After every row comes roughly how far along a hidden order it lies, from 0 to 12.
In the rows, 128 means zero.
[128  75 116 131 194 211 135 137 136 134 132 120 122 134 150  93 134 118
 122  79 100  93 133 111 174  99 133 107 171 111  96 182 144  87  74 148] | 6
[157  70 134  76 179 118 158 107 123 172 121 102 119 143 121 123 178  61
 148 104  88 146 151  96 135 139 143 102 150 138 104 122 131 106 135 116] | 4
[131  73 134 149 172 200 128 157 145 135 134 120 129 148 151  98 167 135
 142  60 107 101 150 117 168  94 147 114 182 104  99 167 125  77  58 132] | 9
[140 112 137 118 174 214 170 137 113 135  82 218 115 129 139 120 169  52
 140  94  88 121 115 131 166  68 143  94 123 111 109 160 135 148 120 168] | 0
[104 135  97 170  58 128 105 149 159  88 144  62 149 149 141 110 111 153
 132 129 141 108 137 132 147 156 155  97 126 120 132  95 136 103 107 111] | 11
[ 98 139  98 211  91 208 123  99 151  82 137 108 111 153 133  69 104 145
 141  58 132  98 156 116 179 125 135 108 109 146 121 122 169  70  77 136] | 8
[120 140 128  97 124  68 124  68 119 112 163 132 143  83 105 127  79 126
  87 175 134 114 111 114 104 138  82 166  73 153 145 124 169 157 156 144] | 0
[147 109 130 148 119  98 118 149 139 145 144  65 146 145 127 145 156 138
 137 109 135 113 166 104 111 133 153 119 161 125 120 113 118 112 138  89] | 10
[132 115 148 149 180 189 142 100 142 129 139 122 142 121 125 123 141 119
  94 106 101 114 130  96 128  53  95 132 125 136 108 193 161 170 121 148] | 2
[ 94 159 100 156  55 127 103 102 133  60 145 147 107 121 110 105  47 169
  95 141 165  65 134 142 160 158 107 138  71 155 148 114 166 108  95 156] | 3
[120 115 121 173 108 168 121 105 133 108 134 115 126 139 132  98 140 125
 154  77 140  88 161 101 151 145 149  92 125 133 117 100 163  87 114 107] | 8
[128 125  95 113 166 111 120 166 154 159 105  72 122 154 135 159 137 107
 126 201 138 134 115 134 125 131 144  80 206 124 118 158 101 131 132 129] | 10
[161  88 129  67 243 145 167 110 112 178 122 114 126 127 133 112 149  53
 133 137  80 141 116  93 133  90 132 105 167 124 102 155 142 132 145 131] | 2
[132  93 124 142 169 170 145 125 150 154 124  77 107 181 120 131 130  90
 146 115 116 111 153  83 144 140 135  96 187 127 104 156 115 108 110 142] | 9
[130 133 138 175  83 227 169 105 114 110  97 209  85 140 123  89 149  76
 166  20 111 101 153 122 179 122 148 124  61 136 131 104 159 116 100 156] | 0
[107 105  92 187 127 203 105 138 142  99 137  81 107 167 149  67 132 161
 147  60 126  86 166 111 187 154 146  78 148 126 108 133 134  33  60 117] | 12
[144  98 116 128 164 119 138 121 143 157 138  62 129 147 123 121 143  97
 128 124 118 122 159  95 120 145 143 103 172 143 114 126 134  98 127 113] | 7
[124  79 123 154 169 180 129 147 147 133 138  87 120 153 143 108 151 135
 138  88 111 108 148 111 160 113 142 101 189 118 108 163 123  67  78 131] | 11
[ 97 133  89 149  74 111  90 135 152  74 174  41 148 145 128 115  78 173
 101 172 141  98 127 117 140 174 128 110 128 129 130 112 133  97 110 118] | 10
[138 107 107 102 131  60 110 153 135 154 153  40 152 141 124 146 121 138
 116 173 134 136 151 127  99 154 145 121 170 132 125 107 107  94 137  97] | 10
[110 121  85  80 168  75  93 139 150 136 158  49 159 134 127 154  77 155
  85 246 133 142  93 130 110 142 111 114 171 141 119 153 111 141 130 129] | 9
[118 140 120  86 132  64 126 102 128 135 141 100 151 107 109 165  85 102
  94 229 135 140  94 130  91 135 100 129 100 146 141 134 139 191 173 142] | 2
[113 133 144 198  92 218 152  82 132  89 122 165 107 135 132  59 134 110
 154  11 120 100 162 115 175 104 128 128  57 139 119 108 179 105  84 140] | 3
[123 127 154 144  78  94 107 109 128  91 178  88 170 103 115 129 132 167
 106 119 135 118 139 103 102 145 110 158  87 127 139 108 148 148 141 101] | 5
[158  98 122  78 205 124 151 134 119 180 114 104 133 118 142 132 169  64
 135 157  99 148 122 119 119 109 152  92 169 123 107 138 133 134 157 122] | 4
[128  96 124 171 136 196 116 112 124 118 149 104 119 140 142  66 174 151
 148  10 110  92 180  99 170 135 133 121 111 126 111 121 150  67  66 112] | 9
[129 114 117 117 137 134 159  72 138 143 110 124 102 150  94 159  96  47
 144 141 123 118 134  97 126 137 129  97 136 164 123 124 157 146 151 150] | 2
[131 118 146 169 128 202 152 137 131 114 102 181 124 115 145 114 173 100
 134  77 106 110 123 140 160  61 148 115 125 110 117 162 150 147 106 158] | 3
[142 118 109 120 195 181 168 121 122 166  88 153  86 154 122 141 110  70
 127 139 113 111 128 123 145 102 132  85 156 137 111 164 135 135 121 169] | 2
[137 104 135  52 202  90 122 100 123 146 175  72 182  93 116 130 110 128
  71 200  97 147  94 109  91  84  86 153 131 132 116 167 144 162 150 119] | 1
[139  77 138 144 154 210 137 153 129 131 123 136 123 144 146 101 178 122
 134  52 103 102 151 122 169  90 156 108 174 107 103 155 127  88  74 136] | 7
[152 107 129  60 166  61 118 155 125 177 140  86 175 106 134 167 151 119
 102 195 117 159 110 135  77 104 131 120 169 113 119 131 107 157 160 109] | 6
[131 112  76  93 193 145 173 101 135 153  91 114  73 173 107 142  85  19
 148 182 114 110 120 104 167 173 146  49 177 156 118 146 131 116 156 173] | 3
[ 98 134 102 200  78 189 113 106 158  93 124 107 121 155 141  80 123 129
 160  49 143  98 153 119 166 130 150  88 120 136 117 108 153  86  83 126] | 10
[123 111  91 120 196 182 146 152 142 161  96 107  97 171 142 120 106  85
 140 145 118 133 117 135 157 111 142  69 197 129 102 169 108  89  99 153] | 9
[141 107 119 108 202 134 150 157 136 173 107  95 131 156 143 146 154  80
 147 157 104 168 108 119 117 107 155  83 209 112 104 160 102 119 150 115] | 9
[130 103  93  78 162  47 113 107 134 147 178  27 149 129 111 130  82 140
  96 198 130 130 131 103  99 172 118 126 159 152 125 112 132  83 135 103] | 7
[135  85 150 167 145 196 123 158 133 122 133 103 135 150 152  89 191 164
 148  20 103 123 163 114 160 109 155 116 165 105 106 140 107  57  67 103] | 12
[162  72 110  83 190 126 164 126 132 167 130  78 132 140 140  94 176  77
 148 126  84 168 131 112 147 140 159  93 175 133 105 122 130  67 117 110] | 7
[132  97 114 129 201 122 146 139 146 166 123  61 124 167 137 134 140  93
 147 147 105 170 125 102 123 120 137  87 212 126 113 164  97 102 136 115] | 12
[153  81 120  78 214 151 166 125 123 175 118  93 120 144 134 124 146  50
 139 139  89 148 119  95 132 125 144  90 173 123 102 152 124 115 146 127] | 5
[106 182  79  94 101  76 143 108 132 124  89 152  94 135  90 199  36  59
 121 255 156 123  84 150 117 178 126  88 122 166 156 117 126 201 191 189] | 0
[109 141 123 125 107 120 112 103 126  95 150 161 134  87 124 116  80 161
  93 151 137 101 108 141 134 109 101 155  87 135 148 140 166 139 113 149] | 2
[124 134 135 150  90 124 130  77 122  90 152 128 127 114 103 114  94  95
 129  93 126 104 146  94 127 161 122 138  72 150 141  94 165 128 155 138] | 1
[107 149  99 136 102 111  90 150 145 108 150  98 145 124 136 150  77 177
  90 183 153 100 101 149 117 120 121 134 143 121 138 145 127 171 122 143] | 7
[119 119  66 120 120  75 105 139 137 125 146  28 123 158 121 133  71 143
 120 185 144 120 143 123 120 194 148  93 167 148 138  97 112  66 130 108] | 11
[109 140  80  93 128  64  95 169 151 138 136  44 156 141 135 171 100 160
 100 255 147 159  90 163 100 135 142 104 189 126 129 133  95 136 139 119] | 11
[115 139 116  94 141 115 124 125 131 122 138 148 145 101 129 145  75 142
  90 199 131 124  89 153 120  99 109 140 122 133 136 158 142 158 128 154] | 3
[117 117 105 151 117 138 121  95 130 101 133  97 136 132 117 100 111 108
 150 112 129 105 149 110 145 160 150  89 116 149 128  90 165  83 134 115] | 6
[129  99 130 153 146 189 167  84 129 115 132 152 107 126 115 106 130  92
 130  82  96 107 145 102 159  97 122 119 113 147 127 155 171 118 110 158] | 2
[135 113  78 165 148 138 129 111 132 131 137  62 102 170 126 104 118 114
 152 126 125 123 164  95 140 179 148  92 156 153 126  97 132  65 134 103] | 10
[115 135 135 158 146 183 142  88 143 110 121 162 122 112 119 114  96 106
 118 115 124 103 117 121 145  65 106 133 117 140 125 175 181 162 116 165] | 1
[130 140 140 139 126 151 149  95 133 131 122 172 132 110 115 142 113 111
 120 132 123 127 116 134 119  69 110 136 113 140 132 160 160 175 137 153] | 1
[112 145 118 139  96  99 111  81 128  71 167 115 127 108  99 124  54 146
  92 153 146  95 131 108 125 180  99 156  71 153 151 115 166 135 144 141] | 2
[121 142 142 165  58 108 108  89 125  88 167 147 131  97 109 119  95 172
  91  91 154  71 167 114 117 142  86 170  41 151 148 100 172 144 116 139] | 2
[125 108  72 122 150  79 127 150 145 153 134  39 112 167 119 157  98 118
 127 198 134 139 136 122 121 179 150  85 210 147 138 126  90  86 137 128] | 12
[115 160 149 155  94 115 106  85 132  88 163 145 129 105 101 147  61 165
  86 132 158  72 133 102 110 131  74 176  81 143 149 144 161 181 137 151] | 1
[136 107 102 109 138 122 134 116 126 138 126  83 121 134 119 112 128 104
 146 148 123 133 143 125 129 151 165  87 148 148 123  90 144  81 141 113] | 6
[113 106  47 103 143 120 117 108 114 104 137  67 121 118 135  65  94 116
 148 154 118 127 126 147 167 185 183  76 128 154 126  65 154  21 121 108] | 7
[116 117  93 119 103  82 106 124 131 104 161  50 142 135 120 118  84 150
 115 169 140 117 138 110 122 176 137 123 125 137 132  93 137 102 133 107] | 8
[124 117 100 114 193 154 134 153 146 160 105  97 112 152 143 129 112 106
 122 176 122 129 111 145 145 107 144  80 201 128 108 168 117 105 114 139] | 8
[152  86 127  88 229 156 156 129 126 178 128 107 129 137 145 104 148  94
 128 104  92 143 129 111 131  82 127 113 165 123  94 167 142 113 107 126] | 5
[113 127  96 177 102 201 123 131 139  97 105 112 100 158 138  93 124 107
 165  84 137  89 151 123 179 161 166  76 140 131 117 105 141  82 105 127] | 8
[118 106  96  81 152  44  91 143 150 154 164  19 157 133 119 163  85 166
  96 225 139 137 116 123  93 160 116 120 188 140 129 139 110 123 137 112] | 11
[110 135  99  96 146 120  95 153 151 123 153  80 165 119 140 152  64 173
  70 229 142 118  90 153 109  97 104 137 165 123 125 174 122 152 114 149] | 7
[113 113  92 189  99 187 107 132 149  85 136  72 123 153 141  78 131 138
 137  90 129  88 155 113 173 146 150  90 142 131 113 121 148  65  84 113] | 10
[120 146 126  92 150  79 121  94 132 132 158 118 153  97 110 158  74 142
  77 203 136 128 103 128  90 103  77 156 110 147 136 159 151 175 144 146] | 2
[137  90 125 145 135 128 125 159 154 142 132  62 141 145 138 131 174 132
 138 111 124 136 151 112 133 121 157  90 191 117 113 134 116  90 112 106] | 11
[111 133 119 175  84 172 133 106 146  89 141 122 127 129 124  84  96 159
 124  93 130 103 139 136 161 111 130 130 100 142 137 128 175 100  95 131] | 5
[114 110  84 168 135 205 127 131 140 106 120 104  80 170 130  99  91 118
 130 110 127  75 150 116 179 151 150  91 160 139 121 148 143  70  83 159] | 7
[115 112  88 187 116 164 107 116 140 102 134  81 107 157 140  87 125 127
 155  87 130  88 162 103 169 180 161  82 148 134 122 106 148  57 107 114] | 11
[130 131 112  58 166  57 127 113 126 139 147  84 158 106 111 172  89 103
  86 255 116 148  76 127  98 133 115 125 140 142 134 142 133 187 177 134] | 2
[120 120 120  72 181  91 121  93 135 138 164  68 155 120 112 150  78 110
  78 214 116 130  97 107 101 127  87 125 141 141 119 164 139 165 151 140] | 3
[123 123 132 102 130  70 130  62 136 124 182  86 151 118  90 144  78 113
  92 163 131 122 127  86  93 148  81 152  94 155 137 133 155 165 159 135] | 2
[151  95 145 106 210 198 159 121 125 157 121 134 138 124 138 102 165  88
 113  99  81 127 127 110 152  53 116 116 136 118  93 182 145 137 110 137] | 1
[ 95 146 110 174  54 116  97 120 146  67 162  91 141 126 127 107  85 179
 108 120 156  97 143 128 133 163 115 136  90 144 142 109 146 111 106 127] | 8
[105 144  79 179  82 150 118 130 147  91 113  93  96 169 121 116  77 106
 159 142 155  79 147 136 168 185 169  68 150 143 131  99 144  86 123 137] | 9
[111 114 108 136 195 168 138 149 160 165 107  82 118 188 134 136 110  89
 144 172 120 148 117 103 135 113 127  61 219 119  93 185  97 102 111 133] | 12
[146  87 121 119 170 147 160 123 140 167 114 113 100 164 116 141 145  70
 142 105 112 115 152  95 138 137 134  96 175 140 109 141 128 113 126 143] | 5
[145 102 127 108 220 127 146 143 134 174 122  79 135 151 139 141 153  84
 135 170 106 162 112 102 113  98 144  97 207 113 105 171 111 117 156 107] | 8
[127 122 141 136 124 114 126 111 134 110 154 124 157 104 125 128 123 149
 105 121 117 126 125 127 119  92 113 152 106 132 134 141 155 139 119 130] | 4
[137 114 111 121 131 130 151  90 113 142 107 125 106 138 111 113 134  69
 162 122 117 125 153 121 134 148 159  85 115 155 126  73 157  93 149 112] | 4
[146  87 116 112 172 173 166  99 120 148 108 151  90 149 114 126 134  68
 143 102 102 111 152 104 148 136 138 102 144 148 123 147 141 105 116 152] | 3
[112 147 123 133  73  98 117  81 126  77 164 123 124 110 101 122  60 136
 102 154 148  88 127 113 126 173 104 155  68 152 153 107 165 136 145 138] | 1
[149  85 129  93 214 150 157 114 135 176 128  96 120 151 125 123 142  60
 135 118  97 134 135  84 136 125 127 100 173 130  99 161 129 107 130 132] | 5
